Table B holds the same points as the rows below and some others, measured another way and shuffled. Each row below is followed by which row of B it is.
B:
[[ 119 -111 -360   69 -145  109  -64  -49   80  -48  140  259  -10  380
   -22    9  116  167  198 -204 -179  516 -168 -147  376  -50 -175  155
    56 -233 -175 -202]
 [-142  -13 -249 -110 -218   24   26   12  -21 -107  123  136  -59  255
    78  -31   57   30   15 -135  -68  514  -83 -142  148 -138 -187   44
   140 -194 -229   51]
 [-186  157 -136 -176 -317  -92  239  -51    3  -18   40   85   59  122
    81 -123  -54  -62 -203 -122  -14  416  -98  -66  -88 -287 -149   -4
   199 -132 -189  199]
 [-130 -223  129  -80  108  168  -67   98 -111  -43   79  -11 -274  102
  -108  -46 -124 -111   68 -122   26  -55  204  -60   76   57   41  -97
   112  -13 -261    7]
 [ -38  187  -77 -313 -206  -65   12   -1  240  136  178 -178  190   47
   340  158 -173  -49 -243  221  339  429 -212  211  103 -241  -44 -179
  -152  277 -180  194]
 [  58  -12  -47 -178  -18   41 -112   12  115  -23  196  -51   34   42
   218   81  -34  -92  -68  118  181  187 -104   73   38 -105   28 -142
   -73  220 -251  -61]
 [  91 -279   81  243  153   61  -92   -8 -248 -128  -26  248  -31  226
  -212   57  -38  121   97 -377   12 -215  366  122  -83  291   10  -88
   311   16  -10 -193]
 [ 198 -138   48   28  -25  105  252 -164   59   92  -21  207  -61  250
  -426 -406  -84   28 -176 -583 -252  154 -191 -176  133 -369 -157  240
    91 -158 -105  -36]
 [-183  158 -386 -107 -297  -92   49   73  165   39   94   -3  -48  170
   299  149  206  -24  161  294  -33  483 -146  -63  311   37 -184   42
   -58 -194 -177  -32]
 [ -93  182  175  -43 -284  -83  356 -183   25  164 -257  208   66  -78
  -207 -245 -327 -103 -128 -302  -72  131   43   30 -227 -222   28   28
   250 -101 -151  243]
 [-150 -127   65 -138  103   50  -81  147   -1  -40   77 -132 -313   10
    85    8  116 -178   64  135   76  -49   56  -47  163  107  -57  -54
  -123   46 -208  -55]
 [ 179  -83    6  190  -45   64  183 -147  -43   75  -14  291  117  141
  -276 -118 -205   12   46 -342 -164 -115  173   31 -177  -30  144  -25
   386 -105 -144 -167]
 [ 244  -58  -18   63    2   69   89 -117  154  133   31  130   32  121
  -158 -111  -65   -6   19 -174 -102   33  -98    3  122 -108   26   71
    10    4 -134 -189]
 [ 221  -39  185   78   68   39  155 -109  128  216  -72   69   18  -22
  -215 -120 -168  -97  -15 -137  -37 -252   39  111  -28  -32  129   -3
    25  109  -92 -151]
 [  43    3  104   20  -57   36  -74  -68   21   60  -62  139   98  -12
    19  135 -267    2   92  -64  151   60  156  211  -58  108  134 -156
   120  156 -168   -3]
 [  34  -69 -103 -162 -101  177   -5  -22  129   85  195   30  -15  192
   -16  -43 -226  -27   -2  -95    6  363 -114  -56  213 -238   27  -39
    33  -17 -317   28]
 [-142   22  -33  -25 -165  -78   77   -4  -49   -9  -73  101  -16  158
     7   23  -22   63  -49 -164   58  262   62   67   77   28 -187    3
   101  -59  -29  122]
 [ 459 -298  282   40  345  210   63 -109   92  120  157   19  -51   64
  -372 -314 -145 -137 -200 -362  -62 -424  -62   -5  -65 -260  161    8
    -8  244 -170 -307]
 [-182  111 -162 -140 -211  -64   12   58   30   15  124  -35   72   99
   273  205  -70  -41   -3  198  183  274   81  130    5   32   -7 -188
   117   31 -186   89]
 [-162   36 -113  -74 -238   59 -124  -12  -87  -78   85  190  149  104
   193  255 -331   48  139  -13  182  377  242  159 -118   79  144 -273
   346   16 -308  126]
 [ 239 -199  192  -18  178  183  101  -68   98  131   69   26 -147   44
  -303 -282 -133 -162  -67 -259 -120 -221  -56  -83   41 -202  102   49
    -8   67 -226 -178]
 [ -66  178  292  -79 -158 -154  467 -162   19  159 -255   83  -11 -166
  -238 -395 -162 -253 -300 -273  -95 -159    4  -17 -351 -295  -10   59
   178  -36  -98  181]
 [ 178   85  304   13  -38  -76  314 -203  147  215 -257  133   -7 -156
  -294 -359 -129 -172 -168 -292 -122 -176 -119   20 -132 -226   13  142
   -24   67  -74  -16]
 [-150   -8  188   70  -14  -16  113   -3  -94   39 -198  132 -195 -153
  -112  -65 -101 -210  201  -10  -79 -274  303   11 -189  215  152  -69
   213  -82 -209  -54]
 [-202   44 -308   25 -163 -256 -269   67 -246 -487   30  247    3  116
   470  241  513   62  106   55  113  393   68   10 -144  315 -298  -66
   146  -11  -75 -149]
 [-150  -98 -202 -154  -25   -9 -169  154  -17 -167  196  -76 -181  239
   245  120  276   18   -1   85  116  362  -91  -58  300   56 -277   -8
  -127    8 -134  -41]
 [ 338 -179  123    8  223   10 -170  -62   83  -65   67   26   14   96
    -6  -33  156   34 -163 -198  151  -41 -177  126  117  -28 -128   23
  -234  346    8 -243]
 [-395  125  106 -266 -206 -105  117  101  -36   67  -22 -178  -56   16
   176  106 -195  -98 -201  102  300  211  148  174  -23  -24 -101 -201
    55   80 -108  394]
 [  -4 -123  276   38   26  142  287  -70   56  260 -207   90 -276   20
  -485 -339 -260 -136   57 -341 -230 -178   93 -110  134  -99   44  146
    69 -185 -155   35]
 [ 132  -45  -98   47    7   30   75  -24   77   72  115   66    4   96
   -13  -20   20  -88   54   22  -67  -85   21   -4   -5    2   81  -42
   106  -11 -180 -238]
 [ -40  -53  111  -15   67  -12   16   32  -43  -10   -4    8 -132  -55
    24  -13   16 -172   34   37   42 -198  158   35 -114  121   70 -102
    80   71 -175 -107]
 [-261 -184 -189 -259  -21  114  -12  202  -30  -70  301 -200 -288  369
    80  -15  121  -14 -122  -29   63  384  -76 -159  395 -141 -297    1
   -64 -125 -189  124]
 [-224   89 -141 -380 -155 -150  -11  125   21 -128  264 -252   42  184
   409   95  152  -37 -442  125  352  483 -199   84   57 -255 -327 -143
  -125  208  -85  252]
 [-183   92  113 -154  -32 -190  116   79   29   26  -60 -169 -135  -67
   158  -14  173 -173 -186  148  168  -66   -2   99  -17   41 -182  -46
  -141  134  -15   84]
 [ -79 -130   -5    8  -32  -10   97    5  -72  -58  -65  109 -191  250
  -183 -169  129   59  -75 -360  -92  200  -35 -107  208  -46 -302  161
    28 -153   -7   35]
 [ -17  -79   49   62  -58   88  283  -65  -90   91   31  158  -31  102
  -279 -209 -252 -134  -13 -269 -184 -176  238  -74 -235 -114  160  -63
   432 -186 -243  -38]
 [-240   27  133 -192  -57  -42  200   76  -50   49   38 -144 -155  -34
    25  -97  -89 -242 -180   43   89 -105  142    9 -155  -90    4 -140
   123   18 -195  156]
 [ -59   83  -78 -151 -201  -30  -37  -34   97   -5   22   72   59   82
   166   73  -69   17  -32  -11  130  453 -121   71  126  -95 -107  -38
   -38   68 -175  105]
 [-177  -63  -46  -29  -74  -22  103   40 -137 -108   30   94 -150  134
   -31  -92   64  -82  -18 -149  -68   74  132 -103  -68    1 -106  -15
   221 -152 -165    5]
 [ 224  -75  -65   70  -94  -10  204 -188   -9  -35   17  281  127  299
  -261 -289   20  122 -257 -587 -155  261 -181  -75  -19 -327 -220  179
   186  -87  -19  -58]
 [ 291  127  -58  124  -39 -173   43 -168   69  -60   -5  238  219 -129
   149  -31  175 -130   -6   34  -39 -149  -67   89 -376   15  120  -54
   133  169 -147 -370]
 [-380  -64   13 -250  -79   57  -32  187  -76  -35   93 -150 -279  120
   118   71  -69 -102   -7   80  158  242  135  -25  182   39 -123 -123
     9  -46 -223  232]
 [  74   68    8   74 -174  -73  315 -154   24  127 -104  199  126  139
  -218 -181 -129   22 -149 -335 -110   67   10   40 -100 -171  -68   71
   237 -104  -21   29]
 [ 364 -212  160  108   94  229  105 -181  108  203   12  204   72  192
  -437 -212 -368   70  -42 -498 -106  -49  -13   45   93 -214  133   52
   130   49 -143 -132]
 [ 158    8   26   -6   -4   50  235  -60  134  213  116  -12   64   32
  -102 -101 -167 -161  -80    3  -47 -213   34   52 -112 -153  184  -89
   145   40 -199 -140]
 [-225  -96  145   27   -4  -93 -141   42 -304 -289 -142  185 -138    1
    60   63   66  -19   43 -204  130    9  314   76 -221  278 -101 -117
   228   46  -84   46]
 [  48  102  -42 -109  -82  -34  102  -44  129   49  104   16   21 -108
   147  -64  -11 -251  -15  178  -17  -23  -63  -22 -170 -126  141  -93
    66   63 -307 -142]
 [ -44   69  159  153  -68 -135   52  -66   -1   67 -353  207  -89 -137
   -60   27   29  -54  229  -33  -30 -133  178  128  -25  324   -6   43
    27   -7  -14  -90]
 [  22  142   22 -122 -128  -80  178  -56  105  141  103  -62  198  -10
   126   46 -205 -124 -218   90  182    0   36  200 -211 -156  111 -208
   131  184 -161   64]
 [-353   21  -28 -114 -159  -27   40  110 -142  -41   49  -17  -68   80
   150  165 -156  -78   23   83  158  125  307   95  -94  130   15 -229
   270  -50 -200  190]
 [  83   82 -175  -16  -56 -184  -22    5  168  -17    3    0  -34   64
   236   48  420  -23   -2  157   25  184 -257   21  222   71 -268  124
  -269   73   14 -220]
 [-226   96 -306 -139 -339  -34 -148   16  -75 -189  134  182  138  207
   345  248  -74  110   80   22  168  693   38   60   29   12  -99 -160
   224  -53 -257  144]
 [ 277 -115 -158   -6   11  169  256  -93  186  160  243   70  -45  233
  -251 -316  -12 -118  -68 -196 -302   17 -219 -231  126 -378   40  138
    90 -173 -272 -267]
 [ 147 -237  191  191  221   33   62  -49 -181 -110  -69  208 -175   28
  -285 -234  115 -127   28 -343 -179 -443  208  -70 -228  110   43   36
   227  -19 -106 -301]
 [-390  -58 -210 -170 -101  -75  -56  202 -194 -276  159  -48 -272  194
   262   49  332  -97   -6   90   40  276   75 -161   58   94 -281  -54
    95 -159 -195   48]
 [  13   92 -155 -152 -107 -128   96    4  119   -9  160  -71   61   98
   219  -17  191  -87 -215   98   89  203 -201   18    9 -175 -160  -25
   -67   95 -104  -49]
 [  91  -59  -58 -103   -6   37   43  -14  137   41   98   -6 -110  136
   -20 -136  107  -63  -75  -83  -44  184 -223  -91  227 -176 -144  108
  -143    7 -152  -98]
 [ 573 -271  176  115  328  191  190 -166  132  140  181   88  -20   97
  -443 -436  -34 -165 -203 -406 -241 -492 -151 -108 -110 -343  161   99
    57  127 -176 -453]
 [-153   -3    9  135 -167 -161   -1  -77 -217 -238 -316  383 -107   83
   -75  -82  188   90  110 -389 -106  251  109  -45  -57  193 -283  150
   188 -174   10   20]
 [-176  -69 -138  -42 -126   54  190   46  -24   22   51   62 -231  224
  -132 -177   62  -73   52 -149 -210  195    5 -221  182  -89 -149  114
   144 -318 -190    4]
 [ -31   43 -314 -168 -184   80 -104   55  167   40  290  -26   72  189
   291  209  -68  -13  105  244  109  455  -95   29  224  -67   29 -140
     6    7 -319  -50]
 [  34 -138 -106   -8   69   12 -115   73  -40  -86  197  -11  -10  214
   117  142  109   33  -24   -3  132   49   70   91   77  102  -75 -113
    44  109  -87 -149]
 [-185  -37  -26 -181  -49  -50  -81   88  -22 -136   32  -43 -215   94
   160  -18  199  -64  -75  -17  102  295  -94  -63  172  -12 -264   22
  -139   32 -130   70]
 [-272  116 -206 -126 -267  -95   55   54    1  -47   27   32  -50  123
   218   96   62  -26   34   99   52  397   13   -9   92   27 -157  -47
    84 -127 -162  121]
 [-511  116 -320   -5 -342 -179 -127  141 -203 -279 -104  206 -172  105
   370  287  272   20  363  200   14  477  234  -47   72  426 -226  -55
   209 -298 -160   64]
 [ 202 -147  193  137   46  130  156 -166   -4  106 -115  260  -31   75
  -411 -270 -243  -36   13 -472 -182 -140   81  -31  -66 -119   99   75
   210  -53 -153 -111]
 [ -54   90  143 -177 -199   -4  321 -107   73  197  -29    3   87   89
  -165 -205 -351  -65 -324 -281   64  195  -46   63  -76 -381  -34  -31
   137   26 -128  294]
 [  -9 -173 -124 -113   40  205    3  112  113  125  268 -119 -173  257
   -38   16  -84  -56   61   48  -15  116   -9  -78  333  -78   10  -48
   -16  -71 -255  -86]
 [-357   87  -54  -53 -179  -59  189  113   32  135 -117  -50 -281   10
    33   18   38 -170  200  210  -86   40  160  -67  173  177  -69   13
    44 -256 -161   81]
 [-400   96   79 -217 -189 -145  387   52 -101  -23 -107  -68 -300   13
   -77 -349  128 -253 -266 -145 -120   99  -16 -227 -102 -231 -274  108
   113 -242 -131  269]
 [-145   87 -106 -156 -173  -11  -20   37   34  -10  129  -11   45   27
   256  149 -111 -104   23  185  158  232   70   83  -61   -6   70 -199
   123   61 -276   55]
 [ 260   39  152  -52   75 -146  205  -97  155  135   26  -89  122    7
   -32 -166   95  -97 -404 -114  120 -182 -190  160 -103 -229 -110   13
  -134  297   60  -94]]
Rows of B count from 0, top down.

[ -61   30   75  -37  -46 -377 -271  -38   94   84 -281  -82  -58   78
   73   52  191   55 -163 -315  200   78   79  -29   82   78] : 67
[  -1 -122    7  -90  110   56  -21 -182  -98  -22  -26    7   68  -22
 -110  -11 -112   51  -92 -103 -137  151  -94  116  -36   91] : 29
[ -67  119  131 -116  -97 -275   31  -89   -8  307  -25  122   38  -26
  229 -254  256   86  -79 -215  137 -108 -161 -129  268  -99] : 31
[ -54  142 -120  -67  173 -148   90 -236 -192  124   71  100 -143   89
 -365   30   64   17 -179   -7 -205   -5  132   97  -59  -44] : 50
[  -4   71   23  -70   59    0  149 -120  -91  190  107  169   -1  -56
   48 -217   96   29  -13  -38 -125  -55  -63  -20   73  -91] : 62
[ 115  -99  210   56  -64  134   52   80  186   49   37  279    5   22
  393 -327  177  -68  134  -36    9 -141  152 -181 -167  -25] : 45
[ -33  -29 -119  145   33  -81  127  -45   55 -141   95  100  -50  -37
  177 -249  157 -125  181   19  -78 -164  186 -241  -95  -77] : 58
[  87   80  -92   98   -5  -94  -72  -22 -147   -3  162 -156 -187   29
   42  209  203  102 -171  -36  185  -85  230  109   57  -70] : 37
[ -32 -170  -56  -40  108  205   60  -81 -148  -39   61  -52   29 -201
 -282  159 -363 -127  -29  -29 -192  238 -140  143  -79  224] : 46
[ -89   40  -27  151 -157  -35   74  222   -1  121   74 -150 -314 -391
 -107  187 -371 -335  152   52   61  -75  182 -272 -124  251] : 21
[ 104    5 -176   57  267  147  -76 -192  -81 -184  -38  -85 -128    6
  -30  -84  -70  152   79   61 -354   59  324  121 -220  -55] : 47
[ -41   25 -234   54  184  -50 -103 -150  -61 -151 -145 -238 -125 -175
  -38  -51 -193   72  140  -42 -276  105  172  -11  -48   25] : 68
[ -92   74 -265  100   72 -331 -119 -141 -156 -156   -6 -291 -207   -1
 -212  262   45   28 -128  -86   64   -1  237   23   13   28] : 8
[  60  177  153 -130    4   78  161  -44 -206  451  207  205 -178  -35
 -218   56    1    7 -228   29  -50  -65   25  122   -6   -5] : 71
[-137    6 -214  -44  147  -61  181 -140 -131   40  108   80  144 -179
  -58 -154   76  -97   46 -129 -178  128 -284   29  271  -66] : 7
[-190  -25 -100   29  -33 -298  -15  -71   37  -43 -135  -96  -13 -172
   30 -108  -64 -118  108 -178    3   12  -57 -246   79   96] : 59
[ 130  -77  -95  170  -52  -12  -47   17 -109 -181  279 -152  -52   48
  269  185  323   92 -127  -40  334 -117  166   94   94 -102] : 51
[  31  -45  -64  -26   48  -50  -93 -125 -155  -22   59 -159   39  -48
   80  103   92  163 -158 -150  105   90  -93  171  200  -29] : 15
[ -34  -83   46   45  -53 -146 -126    9  104  -50 -149  -61  -38  -52
  121  -30   -6  -63   26 -168   85   32   86 -132  -53  122] : 65
[  31 -158   23    5   76  162  302 -115  -38  -50  289  371  142   73
   59 -266  187 -134   26   43 -127 -102  -62  -68 -108  -75] : 24
[ 195  -23  -10  -13   86  352   51  -18 -262  111  307  -53  -74 -121
  -30  207  -56  118 -165   52  -21   78    3  331   58  -18] : 48
[-126 -164  355  -49 -169 -194  -39   71  335  118 -320  281   18   -4
  110 -284 -108 -292  113 -210   35  -18   26 -421 -284  287] : 53
[176 -65  83  53 -34 176 -59  20 -30  -4 103 -69 -36 -83 368 -69  62 149
  28 -23  86 -57 114  36  15 -44] : 49
[-245  -92  332  -96 -215 -437 -132  150  301  284 -402  224  -43   15
 -249   84  -95 -441 -137 -376  214  145  -69 -293 -150  430] : 57
[ -24 -144   18  119  -74 -149 -165   82  135 -146 -105  -76  -48    6
  114  118   80 -137  -18 -180  211   43  156 -100  -88  155] : 11
[   3  -26  -86  -60  146  -37  -42 -207 -154  -25    5  -55   15   12
 -115   40   13  120 -134 -106 -102  119  -25  168   50   -8] : 12
[ 142 -104  277  -37  -26    4  -94  -37  206   47  -98  294  101  227
  456 -360  377  109  -18 -171   81  -88  117  -77  -99  -80] : 6
[ -78   99  -51   -9   22 -213   96  -85    4  123   15  136  -10  -42
  134 -270  230  -23   48 -113  -46  -98    3 -161  121 -117] : 34
[ -72   83  -87   75   11  -79  -12   49  -53   80  -24 -124 -271 -198
 -228  167 -236 -170   20   -4  -75   25  218  -80 -122  166] : 22
[ 169  -21  -37   17   67  177  -22  -94 -210   -6  220 -124  -58  -33
  109  116   77  208 -143   10   43   -8   88  229   63  -85] : 18
[ -52   -7 -242  -27  269   67  -41 -161  -45  -90 -157 -103   58 -236
   17 -206 -155   65  190 -106 -407  243  -69   78  105  -11] : 28
[ -54   -5 -139  126  -94  -33  128   77 -151    2  277 -147 -117 -262
    9  176  -53 -147   14    6  163  -79  -16  -79  135   44] : 2
